Below are the code and all the weights of a small trained network. Each question names an input and a class and asks about switching units off, where a switched-off unit gives its printed mean instead of its output.

import numpy as np


def w(rows, s, z=0):
    codes = np.array(rows[::2]) - 128.0
    scale = np.full(codes.shape[1], s)
    scale[-1] = z or s
    return codes * scale


def norm(h):
    return h / np.sqrt((h * h).mean(-1, keepdims=True) + 1e-5)


def f(y):
    return np.maximum(y, 0)


def log_softmax(a):
    a = a - a.max(-1, keepdims=True)
    return a - np.log(np.exp(a).sum(-1, keepdims=True))


def net(x, mask):
    res = np.array(x, float).reshape(1, 8) / 4 @ E
    u = 0
    for l in range(4):
        y = f(norm(res) @ A[l][:, :-1].T + A[l][:, -1])
        res = res + np.where(mask[u : u + 6], y, B[l][:, -1]) @ B[l][:, :-1]
        u += 6
    return log_softmax(norm(res)[-1] @ U[:, :-1].T + U[:, -1])


A, B = {}, {}
E = w([
[202,126,80,235,144,99,134,45],'x0',
[129,125,122,126,119,124,131,128],'x1',
[75,84,159,171,20,148,2,139],'x2',
[134,120,134,128,133,127,128,132],'x3',
[128,121,127,128,132,127,125,131],'x4',
[183,209,43,160,118,211,83,213],'x5',
[122,133,129,130,127,134,132,125],'x6',
[127,139,127,124,114,132,131,119],'x7',
],0.011)
A[0] = w([
[127,148,92,155,130,131,192,72,141],'L0N0',
[206,211,46,144,158,175,188,136,35],'L0N1',
[164,194,63,68,136,176,126,220,2],'L0N2',
[138,177,77,194,153,179,92,165,47],'L0N3',
[112,137,98,2,170,134,234,180,109],'L0N4',
[96,106,86,145,113,122,87,99,73],'L0N5',
],0.0098,0.0037)
B[0] = w([
[104,83,118,81,172,146,122,79,187],'L0N0',
[172,98,113,157,129,118,194,179,242],'L0N1',
[105,108,201,162,226,251,183,164,223],'L0N2',
[156,125,72,122,35,65,118,145,206],'L0N3',
[145,230,194,87,96,50,116,189,254],'L0N4',
[109,154,187,159,127,127,117,158,161],'L0N5',
],0.014,0.0086)
A[1] = w([
[104,136,211,85,54,124,106,140,228],'L1N0',
[164,188,107,85,200,25,157,104,4],'L1N1',
[207,119,70,130,180,117,192,46,22],'L1N2',
[211,230,24,147,110,144,83,104,15],'L1N3',
[155,166,69,107,80,215,87,204,42],'L1N4',
[175,106,103,254,124,135,116,29,54],'L1N5',
],0.016,0.0018)
B[1] = w([
[75,84,89,157,155,83,153,164,252],'L1N0',
[106,176,116,127,156,131,96,54,211],'L1N1',
[133,75,6,169,171,173,100,106,191],'L1N2',
[159,99,132,174,88,121,157,212,170],'L1N3',
[109,154,123,148,121,200,78,54,216],'L1N4',
[107,224,224,104,116,50,111,115,195],'L1N5',
],0.019,0.014)
A[2] = w([
[127,46,125,60,69,199,88,161,107],'L2N0',
[199,89,57,152,140,115,169,50,9],'L2N1',
[133,183,157,145,89,198,81,234,72],'L2N2',
[180,136,197,28,123,197,221,153,76],'L2N3',
[216,116,62,152,179,168,177,229,38],'L2N4',
[209,112,191,160,8,100,94,54,8],'L2N5',
],0.016,0.0017)
B[2] = w([
[103,114,123,163,212,179,177,81,156],'L2N0',
[65,177,159,215,131,244,209,171,196],'L2N1',
[242,85,106,103,113,164,108,20,244],'L2N2',
[229,68,188,45,114,65,21,125,179],'L2N3',
[118,158,77,189,150,88,235,252,232],'L2N4',
[199,62,187,40,189,89,169,206,181],'L2N5',
],0.012,0.011)
A[3] = w([
[96,38,83,86,87,152,129,174,43],'L3N0',
[128,106,84,81,209,144,153,131,9],'L3N1',
[150,84,128,171,57,89,91,98,137],'L3N2',
[250,136,147,106,103,149,111,166,54],'L3N3',
[129,167,130,57,82,89,150,95,20],'L3N4',
[123,121,107,123,131,219,82,63,91],'L3N5',
],0.026,0.0013)
B[3] = w([
[104,53,75,169,137,210,92,106,180],'L3N0',
[185,134,200,130,16,112,67,147,194],'L3N1',
[189,186,189,33,144,140,148,152,182],'L3N2',
[115,78,141,2,53,188,164,155,253],'L3N3',
[120,80,192,180,159,81,136,148,176],'L3N4',
[164,193,81,127,138,99,87,27,228],'L3N5',
],0.019,0.015)
U = w([
[70,137,236,117,148,3,96,131,130],'0',
[125,173,83,153,127,140,67,18,247],'1',
[181,117,182,28,57,155,141,157,179],'2',
[134,161,68,200,117,136,212,208,3],'3',
[19,24,100,161,125,134,92,152,4],'4',
],0.015,0.0024)

Each question gives the input, the list of numbers given to net, and the class t.
The units are the neurons (one row each of A and B). Each row of codes is followed by its name. A weight is (code - 128) times the scale printed after its matrix; where a second scale follows, it is the last column's (A, B and U).
mask holds one flag per neuron, layer by layer. A switched-off neuron (its flag False) gives its mean, the last column of its row in B, instead of its output. The means were averaged over made-up inputs and are rounded, as every weight is.
A unit's drop is (log p(t) with every unit on - log p(t) with that unit switched off) / (log p(t) with every unit on - log p(t) with every unit switched off).
The circuit of an input: a set's keep is (log p(t) with only the set's units on - log p(t) with every unit switched off) / (log p(t) with every unit on - log p(t) with every unit switched off). Starting from the 12 units with the biggest drops (on a tie, the unit counted first), units are removed one at a time, each time the one whose removal leaves the highest keep (on an exact tie, the one counted first), for as long as the keep stays at least 0.8.
units of the circuit, in order: the units of the circuit, biggest drop first
unit that matters most: the unit with the biggest drop
top k neurons: the k neurons with the biggest drops, biggest first
k most important neurons of layer l: the k neurons of layer l with the biggest drops, biggest first
drop of u: that unit's drop, to one decimal
input [-5,-7,1,0,8,4,-6,0], class 1: unit that matters most	L1N4
input [-3,6,-8,-3,7,0,0,8], class 0: units of the circuit, in order	L0N4; L3N4
input [6,1,-1,8,5,1,-6,0], class 3: top 3 neurons	L1N2; L1N3; L1N4
input [6,2,3,8,3,0,-7,-3], class 0: top 2 neurons	L1N5; L0N4
input [1,3,-3,-1,8,3,3,2], class 3: top 3 neurons	L0N1; L2N4; L1N5
input [-8,2,1,2,-1,-3,1,-5], class 4: top 2 neurons	L1N0; L1N5
input [0,8,-8,-4,-1,0,-2,8], class 0: top 4 neurons	L0N4; L1N1; L1N4; L3N3
input [-4,0,1,7,-1,-1,-3,-5], class 4: top 3 neurons	L1N0; L1N5; L3N0
input [1,-4,-6,-7,-7,2,-7,0], class 3: top 4 neurons	L0N1; L2N4; L1N5; L1N2
input [-3,5,6,-3,0,0,-7,-5], class 4: top 3 neurons	L1N0; L0N2; L2N2
input [-1,0,1,-8,-3,0,-1,-8], class 4: top 2 neurons	L0N1; L0N2
input [1,2,0,2,7,5,-1,2], class 3: top 2 neurons	L0N1; L0N4
input [-8,1,-7,-6,-7,0,5,8], class 0: top 3 neurons	L0N4; L1N1; L3N4
input [0,1,7,-2,5,-4,-4,0], class 4: units of the circuit, in order	L1N0
input [0,-6,2,-5,0,-8,8,0], class 4: 2 most important neurons of layer 1	L1N5; L1N1
input [5,4,0,-5,6,2,-4,5], class 3: drop of L2N4	0.0
input [8,-7,-8,2,-6,1,3,6], class 3: 2 most important neurons of layer 2	L2N4; L2N1
input [6,6,-7,0,7,-4,1,-4], class 1: drop of L1N1	0.5
input [2,4,-8,1,1,-6,-8,-1], class 1: drop of L1N1	1.1
input [5,-6,-1,-7,3,-5,-1,5], class 1: unit that matters most	L1N2
